Below are the code and all the weights of a small trained network. Each question names an input and a target symbol and asks about switching units off, where a switched-off unit gives its printed mean instead of its output.

import numpy as np


def w(rows, s, z=0):
    codes = np.array(rows[::2]) - 128.0
    scale = np.full(codes.shape[1], s)
    scale[-1] = z or s
    return codes * scale


def f(y):
    return y / 2 * (1 + np.tanh(0.7978845608 * (y + 0.044715 * y**3)))


def softmax(a):
    e = np.exp(a - a.max(-1, keepdims=True))
    return e / e.sum(-1, keepdims=True)


def log_softmax(a):
    a = a - a.max(-1, keepdims=True)
    return a - np.log(np.exp(a).sum(-1, keepdims=True))


def net(x, mask):
    ids = ['αγδεηθλξπτφψω'.index(c) for c in x.split()]
    T = len(ids)
    res = E[ids] + P[:T]
    r = res
    for j in range(3):
        rows = slice(4 * j, 4 * j + 4)
        q, k, v = (r @ M[0][rows].T for M in (Q, K, V))
        z = softmax(np.where(np.tri(T) > 0, q @ k.T / 4**0.5, -1e9)) @ v
        o = O[0][rows]
        res = res + np.where(mask[j], z, o[:, -1]) @ o[:, :-1]
    y = f(res @ A[0][:, :-1].T + A[0][:, -1])
    res = res + np.where(mask[3:15], y, B[0][:, -1]) @ B[0][:, :-1]
    return log_softmax(res[-1] @ U[:, :-1].T + U[:, -1])


Q, K, V, O, A, B = {}, {}, {}, {}, {}, {}
E = w([
[45,208,97],'α',
[140,28,64],'γ',
[33,220,103],'δ',
[31,147,123],'ε',
[152,175,130],'η',
[136,132,200],'θ',
[105,66,162],'λ',
[121,222,3],'ξ',
[212,225,149],'π',
[199,140,179],'τ',
[177,196,11],'φ',
[60,115,96],'ψ',
[67,66,118],'ω',
],0.018)
P = w([
[200,9,2],'0',
[177,37,43],'1',
[163,51,68],'2',
[151,68,96],'3',
[143,83,117],'4',
[135,87,132],'5',
[129,106,147],'6',
[123,115,164],'7',
[119,123,172],'8',
[117,130,184],'9',
[108,137,196],'10',
],0.0053)
Q[0] = w([
[117,107,118],'h0',
[125,105,119],'h0',
[102,125,124],'h0',
[134,87,114],'h0',
[102,128,127],'h1',
[114,149,125],'h1',
[120,91,134],'h1',
[118,140,125],'h1',
[55,125,53],'h2',
[1,128,35],'h2',
[183,222,89],'h2',
[206,57,79],'h2',
],0.028)
K[0] = w([
[111,104,123],'h0',
[127,114,119],'h0',
[93,107,140],'h0',
[129,97,107],'h0',
[104,146,139],'h1',
[118,157,133],'h1',
[113,105,135],'h1',
[121,142,131],'h1',
[53,100,70],'h2',
[2,89,51],'h2',
[165,219,75],'h2',
[192,76,128],'h2',
],0.033)
V[0] = w([
[124,119,94],'h0',
[160,44,184],'h0',
[155,51,178],'h0',
[108,160,97],'h0',
[131,169,126],'h1',
[162,215,129],'h1',
[81,17,126],'h1',
[99,44,113],'h1',
[209,131,15],'h2',
[93,149,188],'h2',
[52,140,252],'h2',
[129,113,136],'h2',
],0.0034)
O[0] = w([
[103,115,119,143],'h0',
[149,88,45,172],'h0',
[150,93,61,167],'h0',
[114,139,163,107],'h0',
[139,89,101,107],'h1',
[168,61,52,94],'h1',
[71,181,211,171],'h1',
[91,188,180,176],'h1',
[65,190,249,254],'h2',
[174,70,73,73],'h2',
[209,20,3,8],'h2',
[116,150,117,128],'h2',
],0.0039,0.00092)
A[0] = w([
[133,184,151,59],'n0',
[75,121,4,79],'n1',
[101,133,79,75],'n2',
[96,194,93,33],'n3',
[104,189,76,254],'n4',
[90,126,43,159],'n5',
[179,191,85,131],'n6',
[119,114,126,107],'n7',
[97,133,200,200],'n8',
[184,157,212,210],'n9',
[225,206,123,69],'n10',
[138,88,163,188],'n11',
],0.016,0.0068)
B[0] = w([
[187,156,161,133],'n0',
[252,170,130,179],'n1',
[159,146,164,137],'n2',
[193,204,118,147],'n3',
[13,43,104,193],'n4',
[184,195,116,176],'n5',
[86,123,218,163],'n6',
[125,136,129,124],'n7',
[47,176,94,188],'n8',
[193,22,143,245],'n9',
[86,239,153,191],'n10',
[110,198,68,178],'n11',
],0.027,0.012)
U = w([
[221,158,42,143],'α',
[148,121,138,94],'γ',
[145,122,138,89],'δ',
[151,124,138,89],'ε',
[86,78,138,180],'η',
[162,15,30,159],'θ',
[78,144,54,171],'λ',
[195,164,156,2],'ξ',
[147,109,196,54],'π',
[254,88,187,207],'τ',
[107,155,151,67],'φ',
[153,124,137,87],'ψ',
[151,123,137,84],'ω',
],0.0091,0.0074)

Each question gives the input, a string of symbols that net reads in full, and the target symbol t.
The units are the heads (4 rows each of Q, K, V and O) and the neurons (one row each of A and B). Each row of codes is followed by its name. A weight is (code - 128) times the scale printed after its matrix; where a second scale follows, it is the last column's (O, A, B and U).
mask holds one flag per unit, heads first, then neurons. A switched-off unit (its flag False) gives its mean, the last column of its rows in O or B, instead of its output. The means were averaged over made-up inputs and are rounded, as every weight is.
A unit's drop is (log p(t) with every unit on - log p(t) with that unit switched off) / (log p(t) with every unit on - log p(t) with every unit switched off).
The circuit of an input: a set's keep is (log p(t) with only the set's units on - log p(t) with every unit switched off) / (log p(t) with every unit on - log p(t) with every unit switched off). Starting from the 12 units with the biggest drops (on a tie, the unit counted first), units are removed one at a time, each time the one whose removal leaves the highest keep (on an exact tie, the one counted first), for as long as the keep stays at least 0.8.
circuit, biggest first: the units of the circuit, biggest drop first
unit that matters most: the unit with the biggest drop
k most important neurons: the k neurons with the biggest drops, biggest first
drop when u is switched off: that unit's drop, to one decimal
input λ θ φ τ ε π γ φ ω, target α: unit that matters most -> h2
input δ τ ε π τ θ τ ξ, target ξ: circuit, biggest first -> (n6; n3)
input γ θ α, target α: 4 most important neurons -> (n1; n9; n5; n3)
input τ τ π θ φ τ τ η τ φ, target φ: 4 most important neurons -> (n4; n6; n10; n9)
input γ γ γ, target λ: 3 most important neurons -> (n9; n1; n3)
input ω ξ θ τ π ω φ ψ τ ψ, target λ: 2 most important neurons -> (n9; n4)
input γ τ φ ε τ ψ, target α: 2 most important neurons -> (n9; n1)
input ε λ ω, target α: 3 most important neurons -> (n4; n9; n1)
input α π ω γ θ τ ξ, target ξ: 4 most important neurons -> (n1; n6; n3; n9)
input τ θ θ φ, target φ: 4 most important neurons -> (n4; n6; n9; n10)
input ε τ λ, target λ: drop when n9 is switched off -> 0.9
input θ θ θ ε π τ λ, target λ: drop when n9 is switched off -> 1.0
input φ θ τ ω ε τ φ τ γ ε, target λ: drop when n10 is switched off -> -0.1
input θ ω η θ ε, target α: drop when n0 is switched off -> 0.0
input φ τ θ ε θ τ θ ω δ, target α: circuit, biggest first -> (n3)
